Below are the code and all the weights of a small trained network. Each question names an input and a target symbol and asks about switching units off, where a switched-off unit gives its printed mean instead of its output.

import numpy as np


def w(rows, s, z=0):
    codes = np.array(rows[::2]) - 128.0
    scale = np.full(codes.shape[1], s)
    scale[-1] = z or s
    return codes * scale


def norm(h):
    return h / np.sqrt((h * h).mean(-1, keepdims=True) + 1e-5)


def softmax(a):
    e = np.exp(a - a.max(-1, keepdims=True))
    return e / e.sum(-1, keepdims=True)


def log_softmax(a):
    a = a - a.max(-1, keepdims=True)
    return a - np.log(np.exp(a).sum(-1, keepdims=True))


def net(x, mask):
    ids = ['βδηξσφ'.index(c) for c in x.split()]
    T = len(ids)
    res = E[ids] + P[:T]
    u = 0
    for l in range(3):
        r = norm(res)
        for j in range(2):
            rows = slice(4 * j, 4 * j + 4)
            q, k, v = (r @ M[l][rows].T for M in (Q, K, V))
            z = softmax(np.where(np.tri(T) > 0, q @ k.T / 4**0.5, -1e9)) @ v
            o = O[l][rows]
            res = res + np.where(mask[u + j], z, o[:, -1]) @ o[:, :-1]
        u += 2
    return log_softmax(norm(res)[-1] @ U[:, :-1].T + U[:, -1])


Q, K, V, O = {}, {}, {}, {}
E = w([
[134,87,90],'β',
[165,50,131],'δ',
[172,84,35],'η',
[137,155,78],'ξ',
[75,3,79],'σ',
[54,198,100],'φ',
],0.022)
P = w([
[51,101,106],'0',
[134,144,253],'1',
[136,22,152],'2',
[124,180,253],'3',
[140,32,87],'4',
[112,210,234],'5',
[125,57,65],'6',
[106,230,230],'7',
[142,29,80],'8',
],0.0069)
Q[0] = w([
[142,34,150],'L0H1',
[1,36,80],'L0H1',
[193,210,180],'L0H1',
[160,197,86],'L0H1',
[93,82,125],'L0H2',
[181,104,135],'L0H2',
[192,185,157],'L0H2',
[75,172,90],'L0H2',
],0.0098)
K[0] = w([
[125,113,188],'L0H1',
[119,1,122],'L0H1',
[91,243,108],'L0H1',
[201,186,13],'L0H1',
[32,189,51],'L0H2',
[105,194,209],'L0H2',
[247,45,242],'L0H2',
[47,172,42],'L0H2',
],0.0088)
V[0] = w([
[131,78,124],'L0H1',
[132,156,132],'L0H1',
[131,10,136],'L0H1',
[140,118,149],'L0H1',
[221,119,154],'L0H2',
[110,129,136],'L0H2',
[137,88,85],'L0H2',
[107,138,106],'L0H2',
],0.012)
O[0] = w([
[103,127,99,181],'L0H1',
[120,102,118,99],'L0H1',
[77,169,199,248],'L0H1',
[97,103,164,135],'L0H1',
[152,157,37,109],'L0H2',
[145,29,106,126],'L0H2',
[139,96,82,170],'L0H2',
[146,138,254,136],'L0H2',
],0.0074,0.014)
Q[1] = w([
[137,1,134],'L1H1',
[94,181,77],'L1H1',
[184,153,40],'L1H1',
[84,137,55],'L1H1',
[77,104,48],'L1H2',
[96,17,128],'L1H2',
[182,164,102],'L1H2',
[154,151,140],'L1H2',
],0.009)
K[1] = w([
[144,187,60],'L1H1',
[126,100,141],'L1H1',
[250,78,98],'L1H1',
[96,175,101],'L1H1',
[78,245,68],'L1H2',
[132,218,156],'L1H2',
[160,144,101],'L1H2',
[128,91,159],'L1H2',
],0.013)
V[1] = w([
[173,131,94],'L1H1',
[140,195,175],'L1H1',
[9,160,170],'L1H1',
[159,71,138],'L1H1',
[124,165,77],'L1H2',
[138,106,167],'L1H2',
[142,128,186],'L1H2',
[107,85,85],'L1H2',
],0.013)
O[1] = w([
[125,149,126,70],'L1H1',
[156,76,207,83],'L1H1',
[216,159,158,254],'L1H1',
[110,88,175,124],'L1H1',
[86,128,183,89],'L1H2',
[182,239,62,146],'L1H2',
[253,188,102,136],'L1H2',
[83,151,186,160],'L1H2',
],0.0063,0.0087)
Q[2] = w([
[164,53,116],'L2H1',
[115,248,137],'L2H1',
[182,41,150],'L2H1',
[85,174,117],'L2H1',
[113,92,133],'L2H2',
[133,149,112],'L2H2',
[118,154,45],'L2H2',
[119,138,117],'L2H2',
],0.015)
K[2] = w([
[158,81,41],'L2H1',
[192,153,222],'L2H1',
[4,104,57],'L2H1',
[111,175,215],'L2H1',
[100,121,171],'L2H2',
[96,143,104],'L2H2',
[114,92,137],'L2H2',
[127,167,97],'L2H2',
],0.015)
V[2] = w([
[125,2,125],'L2H1',
[95,21,12],'L2H1',
[186,174,248],'L2H1',
[79,186,159],'L2H1',
[158,209,196],'L2H2',
[201,165,187],'L2H2',
[187,26,228],'L2H2',
[21,201,164],'L2H2',
],0.0079)
O[2] = w([
[230,59,89,204],'L2H1',
[123,197,161,203],'L2H1',
[193,65,192,56],'L2H1',
[180,193,156,168],'L2H1',
[133,181,116,139],'L2H2',
[2,149,162,122],'L2H2',
[37,11,24,255],'L2H2',
[133,108,137,204],'L2H2',
],0.0052,0.0018)
U = w([
[158,130,214,227],'β',
[255,210,73,53],'δ',
[117,47,86,34],'η',
[198,84,41,63],'ξ',
[45,78,150,3],'σ',
[104,188,90,153],'φ',
],0.013,0.0033)

Each question gives the input, a string of symbols that net reads in full, and the target symbol t.
The units are the heads (4 rows each of Q, K, V and O). Each row of codes is followed by its name. A weight is (code - 128) times the scale printed after its matrix; where a second scale follows, it is the last column's (O and U).
mask holds one flag per head, layer by layer. A switched-off head (its flag False) gives its mean, the last column of its rows in O, instead of its output. The means were averaged over made-up inputs and are rounded, as every weight is.
A unit's drop is (log p(t) with every unit on - log p(t) with that unit switched off) / (log p(t) with every unit on - log p(t) with every unit switched off).
The circuit of an input: a set's keep is (log p(t) with only the set's units on - log p(t) with every unit switched off) / (log p(t) with every unit on - log p(t) with every unit switched off). Starting from all 6 units, units are removed one at a time, each time the one whose removal leaves the highest keep (on an exact tie, the one counted first), for as long as the keep stays at least 0.8.
circuit, biggest first: the units of the circuit, biggest drop first
most important unit: the unit with the biggest drop
heads that matter: for each layer, one digit per head in row order, 1 if its drop is at least 0.15 and else 0, layers parted by /
drop when u is switched off: that unit's drop, to one decimal
input β β δ, target ξ: most important unit -> L1H2
input δ β δ η φ β φ σ β, target β: circuit, biggest first -> L0H2; L1H1
input δ ξ β β β, target δ: heads that matter -> 11 / 11 / 11
input β β δ φ β β σ η, target η: circuit, biggest first -> L1H2; L2H1
input ξ β η ξ β σ β ξ δ, target σ: circuit, biggest first -> L0H1; L1H1
input φ δ η η, target η: heads that matter -> 00 / 10 / 00
input β σ β β β φ ξ, target β: heads that matter -> 00 / 01 / 11
input ξ β δ δ δ β η δ β, target φ: heads that matter -> 00 / 00 / 10
input β β ξ ξ β δ η ξ η, target σ: heads that matter -> 10 / 11 / 00
input δ η η δ, target δ: circuit, biggest first -> L0H2; L2H1
input β β β φ δ η β, target φ: heads that matter -> 10 / 10 / 10
input φ δ β δ, target δ: heads that matter -> 00 / 01 / 00
input β η β β β, target δ: heads that matter -> 10 / 10 / 11
input β δ ξ, target σ: heads that matter -> 00 / 01 / 00
input δ δ β φ ξ, target β: most important unit -> L1H2
input ξ δ ξ, target σ: heads that matter -> 10 / 01 / 00
input β δ β ξ η ξ η ξ β, target σ: heads that matter -> 10 / 01 / 00
input δ δ φ, target β: circuit, biggest first -> L0H2; L1H1
input β β η σ β ξ β, target σ: circuit, biggest first -> L1H2; L0H1
input φ φ η σ ξ, target η: most important unit -> L0H1
input δ σ η δ β β φ ξ δ, target β: drop when L1H2 is switched off -> 0.2
input β δ β β φ β ξ ξ, target ξ: drop when L0H1 is switched off -> 1.0
